Below is a small trained network, with its code and all its weights. Each question gives an input and a class and asks what happens when units are switched off, that is, made to give their printed mean instead of their output.

import numpy as np


def w(rows, s, z=0):
    codes = np.array(rows[::2]) - 128.0
    scale = np.full(codes.shape[1], s)
    scale[-1] = z or s
    return codes * scale


def f(y):
    return y / 2 * (1 + np.tanh(0.7978845608 * (y + 0.044715 * y**3)))


def log_softmax(a):
    a = a - a.max(-1, keepdims=True)
    return a - np.log(np.exp(a).sum(-1, keepdims=True))


def net(x, mask):
    res = np.array(x, float).reshape(1, 5) / 4 @ E
    y = f(res @ A[0][:, :-1].T + A[0][:, -1])
    res = res + np.where(mask, y, B[0][:, -1]) @ B[0][:, :-1]
    return log_softmax(res[-1] @ U[:, :-1].T + U[:, -1])


A, B = {}, {}
E = w([
[86,124,185,139,62,60,135,207,91,74,105,178],'x0',
[162,192,136,127,132,76,139,165,137,102,95,99],'x1',
[127,80,82,142,102,178,167,83,71,123,169,217],'x2',
[153,181,2,64,102,99,136,120,219,84,204,182],'x3',
[165,118,68,175,100,153,93,155,145,62,75,25],'x4',
],0.0096)
A[0] = w([
[115,181,136,56,166,132,187,77,113,191,95,151,80],'N1',
[191,126,60,162,156,116,136,57,143,164,78,116,68],'N2',
[156,99,19,155,97,173,62,173,90,84,65,67,165],'N3',
[114,55,145,156,75,74,99,140,125,74,100,247,148],'N4',
[125,126,32,4,101,98,125,161,141,114,212,107,161],'N5',
[141,143,173,169,63,2,157,189,129,24,101,131,255],'N6',
],0.0073,0.003)
B[0] = w([
[107,112,141,103,133,4,100,107,184,182,186,82,170],'N1',
[157,53,38,128,101,145,104,122,142,110,107,109,165],'N2',
[113,82,114,114,197,173,132,175,103,191,179,145,228],'N3',
[115,93,113,167,164,190,81,110,164,92,185,110,210],'N4',
[162,177,195,146,125,165,116,120,94,203,171,146,219],'N5',
[160,159,131,99,177,108,50,111,183,154,82,83,255],'N6',
],0.013,0.0099)
U = w([
[113,52,90,132,229,84,130,204,99,145,194,163,156],'0',
[129,106,123,97,202,207,147,57,134,121,114,134,252],'1',
[120,118,115,163,169,176,138,97,125,119,164,87,210],'2',
[173,33,64,166,95,124,68,34,171,69,173,43,56],'3',
[154,164,169,232,145,172,130,149,22,174,138,132,138],'4',
[128,144,100,142,129,148,187,121,81,61,121,139,57],'5',
[116,72,83,89,39,147,220,100,126,33,37,140,36],'6',
[123,92,94,144,99,79,253,186,106,9,125,123,22],'7',
],0.0071,0.0037)

Each question gives the input, the list of numbers given to net, and the class t.
The units are the neurons (one row each of A and B). Each row of codes is followed by its name. A weight is (code - 128) times the scale printed after its matrix; where a second scale follows, it is the last column's (A, B and U).
mask holds one flag per neuron, in row order. A switched-off neuron (its flag False) gives its mean, the last column of its row in B, instead of its output. The means were averaged over made-up inputs and are rounded, as every weight is.
A unit's drop is (log p(t) with every unit on - log p(t) with that unit switched off) / (log p(t) with every unit on - log p(t) with every unit switched off).
The circuit of an input: a set's keep is (log p(t) with only the set's units on - log p(t) with every unit switched off) / (log p(t) with every unit on - log p(t) with every unit switched off). Starting from all 6 units, units are removed one at a time, each time the one whose removal leaves the highest keep (on an exact tie, the one counted first), for as long as the keep stays at least 0.8.
units of the circuit, in order: the units of the circuit, biggest drop first
unit that matters most: the unit with the biggest drop
top k neurons: the k neurons with the biggest drops, biggest first
drop of u: that unit's drop, to one decimal
input [5,8,4,5,-7], class 1: units of the circuit, in order	N6, N3
input [3,-4,7,6,-6], class 2: top 2 neurons	N4, N3
input [-6,8,1,7,7], class 1: unit that matters most	N5
input [1,8,0,-7,-2], class 1: units of the circuit, in order	N5, N6
input [6,8,4,1,-5], class 1: top 3 neurons	N6, N2, N1
input [5,7,-7,2,0], class 1: units of the circuit, in order	N6, N1
input [5,-6,8,3,-4], class 2: top 2 neurons	N4, N3
input [8,0,-7,-8,-1], class 3: units of the circuit, in order	N6, N3
input [8,-6,7,-6,0], class 3: top 3 neurons	N4, N3, N5
input [8,-2,-6,5,-3], class 3: top 2 neurons	N6, N3
input [-8,3,6,7,-7], class 3: top 3 neurons	N1, N2, N3
input [-8,5,-3,2,-7], class 3: units of the circuit, in order	N3, N1
input [7,2,8,-3,-7], class 2: top 3 neurons	N4, N3, N2
input [8,6,0,3,3], class 3: units of the circuit, in order	N6
input [4,8,3,-5,-4], class 1: top 2 neurons	N6, N5
input [4,6,8,-8,-3], class 2: top 2 neurons	N4, N5
input [3,-6,5,7,-5], class 4: top 2 neurons	N5, N6
input [-8,2,1,-7,2], class 3: top 2 neurons	N2, N5
input [-2,-2,7,-8,8], class 0: top 2 neurons	N3, N5
input [-6,2,-2,2,7], class 0: top 3 neurons	N3, N6, N4
input [-7,-3,-7,5,7], class 0: drop of N3	1.0
input [7,8,-3,-8,-2], class 1: drop of N1	0.1
input [3,5,2,8,-3], class 4: drop of N5	1.0
